Below are the code and all the weights of a small trained network. Each question names an input and a class and asks about switching units off, where a switched-off unit gives its printed mean instead of its output.

import numpy as np


def w(rows, s, z=0):
    codes = np.array(rows[::2]) - 128.0
    scale = np.full(codes.shape[1], s)
    scale[-1] = z or s
    return codes * scale


def norm(h):
    return h / np.sqrt((h * h).mean(-1, keepdims=True) + 1e-5)


def f(y):
    return np.maximum(y, 0)


def log_softmax(a):
    a = a - a.max(-1, keepdims=True)
    return a - np.log(np.exp(a).sum(-1, keepdims=True))


def net(x, mask):
    res = np.array(x, float).reshape(1, 5) / 4 @ E
    u = 0
    for l in range(2):
        y = f(norm(res) @ A[l][:, :-1].T + A[l][:, -1])
        res = res + np.where(mask[u : u + 14], y, B[l][:, -1]) @ B[l][:, :-1]
        u += 14
    return log_softmax(norm(res)[-1] @ U[:, :-1].T + U[:, -1])


A, B = {}, {}
E = w([
[137,58,228,67,123],'x0',
[171,210,111,8,208],'x1',
[126,128,133,136,130],'x2',
[63,182,244,219,242],'x3',
[117,43,47,133,225],'x4',
],0.0016)
A[0] = w([
[101,205,56,186,146,100],'0.n0',
[89,253,213,127,59,28],'0.n1',
[225,187,136,82,148,16],'0.n2',
[138,182,89,192,107,117],'0.n3',
[70,140,154,155,169,49],'0.n4',
[156,214,142,78,221,3],'0.n5',
[155,183,48,164,149,101],'0.n6',
[199,126,176,73,150,88],'0.n7',
[118,89,189,72,118,51],'0.n8',
[190,161,89,78,160,92],'0.n9',
[183,199,193,117,56,103],'0.n10',
[80,87,55,145,246,99],'0.n11',
[113,206,117,138,80,107],'0.n12',
[142,72,120,137,201,84],'0.n13',
],0.0047,0.0019)
B[0] = w([
[108,60,220,53,129,209],'0.n0',
[254,95,99,166,151,219],'0.n1',
[77,124,57,166,152,178],'0.n2',
[109,66,178,90,151,188],'0.n3',
[105,200,142,147,118,177],'0.n4',
[51,120,55,175,124,204],'0.n5',
[111,34,215,22,154,197],'0.n6',
[85,76,105,124,146,181],'0.n7',
[114,88,149,79,196,173],'0.n8',
[61,114,119,205,105,198],'0.n9',
[165,65,84,152,191,219],'0.n10',
[254,137,129,169,110,251],'0.n11',
[166,88,137,116,177,184],'0.n12',
[208,151,132,111,114,191],'0.n13',
],0.0039,0.0026)
A[1] = w([
[118,77,41,10,33,10],'1.n0',
[160,102,102,89,195,137],'1.n1',
[51,204,65,110,181,102],'1.n2',
[93,95,179,189,155,188],'1.n3',
[85,222,198,152,151,87],'1.n4',
[86,83,152,217,37,91],'1.n5',
[88,73,156,79,133,149],'1.n6',
[181,155,132,65,69,156],'1.n7',
[105,94,80,85,3,47],'1.n8',
[106,90,216,23,149,5],'1.n9',
[179,146,77,166,174,117],'1.n10',
[172,117,166,190,97,135],'1.n11',
[23,124,148,120,92,155],'1.n12',
[98,169,177,186,153,95],'1.n13',
],0.0046,0.0014)
B[1] = w([
[141,235,185,185,224,252],'1.n0',
[113,93,175,176,4,252],'1.n1',
[56,98,88,109,54,161],'1.n2',
[109,192,83,62,141,241],'1.n3',
[220,211,115,139,185,165],'1.n4',
[35,96,20,43,85,194],'1.n5',
[49,136,195,103,108,209],'1.n6',
[232,116,144,185,184,168],'1.n7',
[118,250,131,141,252,202],'1.n8',
[84,123,195,116,123,188],'1.n9',
[141,79,121,84,53,207],'1.n10',
[109,89,72,100,120,215],'1.n11',
[189,20,81,183,91,148],'1.n12',
[162,209,81,75,147,177],'1.n13',
],0.0035,0.0028)
U = w([
[154,253,112,156,192,157],'0',
[239,51,83,164,91,126],'1',
[98,99,120,125,122,221],'2',
[15,111,31,116,84,115],'3',
[81,93,229,89,115,99],'4',
[121,176,152,165,18,2],'5',
],0.0075,0.005)

Each question gives the input, the list of numbers given to net, and the class t.
The units are the neurons (one row each of A and B). Each row of codes is followed by its name. A weight is (code - 128) times the scale printed after its matrix; where a second scale follows, it is the last column's (A, B and U).
mask holds one flag per neuron, layer by layer. A switched-off neuron (its flag False) gives its mean, the last column of its row in B, instead of its output. The means were averaged over made-up inputs and are rounded, as every weight is.
A unit's drop is (log p(t) with every unit on - log p(t) with that unit switched off) / (log p(t) with every unit on - log p(t) with every unit switched off).
The circuit of an input: a set's keep is (log p(t) with only the set's units on - log p(t) with every unit switched off) / (log p(t) with every unit on - log p(t) with every unit switched off). Starting from the 12 units with the biggest drops (on a tie, the unit counted first), units are removed one at a time, each time the one whose removal leaves the highest keep (on an exact tie, the one counted first), for as long as the keep stays at least 0.8.
circuit, biggest first: the units of the circuit, biggest drop first
unit that matters most: the unit with the biggest drop
k most important neurons: the k neurons with the biggest drops, biggest first
k most important neurons of layer l: the k neurons of layer l with the biggest drops, biggest first
input [-5,-4,-3,-8,-6], class 0: circuit, biggest first => 1.n8; 1.n0
input [-7,-8,2,-3,-7], class 3: unit that matters most => 1.n5
input [4,1,6,-4,-6], class 1: circuit, biggest first => 0.n10; 0.n1
input [-1,6,-5,5,-1], class 3: circuit, biggest first => 0.n5; 1.n2
input [0,-7,-1,-2,4], class 3: circuit, biggest first => 1.n5; 0.n1
input [-3,-6,1,4,3], class 3: 3 most important neurons of layer 1 => 1.n5; 1.n0; 1.n8
input [0,-7,6,6,-8], class 1: 2 most important neurons => 0.n1; 1.n0
input [-6,5,2,-4,5], class 4: 4 most important neurons of layer 0 => 0.n6; 0.n0; 0.n1; 0.n10
input [5,1,6,7,-8], class 1: circuit, biggest first => 0.n1; 0.n10
input [3,0,0,4,-1], class 0: 3 most important neurons => 0.n4; 0.n11; 0.n6
input [-8,-6,1,6,-1], class 4: 3 most important neurons => 0.n0; 0.n3; 0.n6
input [-8,-6,3,1,7], class 4: circuit, biggest first => 0.n0; 0.n6
input [-5,5,-4,2,6], class 1: 2 most important neurons => 0.n11; 0.n13
input [-1,7,-1,6,4], class 3: 3 most important neurons => 0.n5; 1.n2; 1.n0
input [-4,4,0,5,6], class 1: 2 most important neurons => 0.n11; 1.n0
input [-3,-6,4,5,-5], class 3: circuit, biggest first => 1.n5
input [1,3,7,7,8], class 1: circuit, biggest first => 0.n11; 1.n0
input [-3,8,3,5,-2], class 3: circuit, biggest first => 0.n5; 1.n2
input [-8,-3,0,-4,-8], class 1: circuit, biggest first => 0.n10; 0.n12
input [5,1,1,-2,-7], class 1: circuit, biggest first => 0.n1; 0.n10
input [-2,6,-2,1,-5], class 3: unit that matters most => 0.n5
input [-7,3,0,4,6], class 4: 3 most important neurons => 0.n6; 0.n0; 0.n1
input [-7,-8,-7,-4,-4], class 3: 3 most important neurons of layer 1 => 1.n5; 1.n8; 1.n12
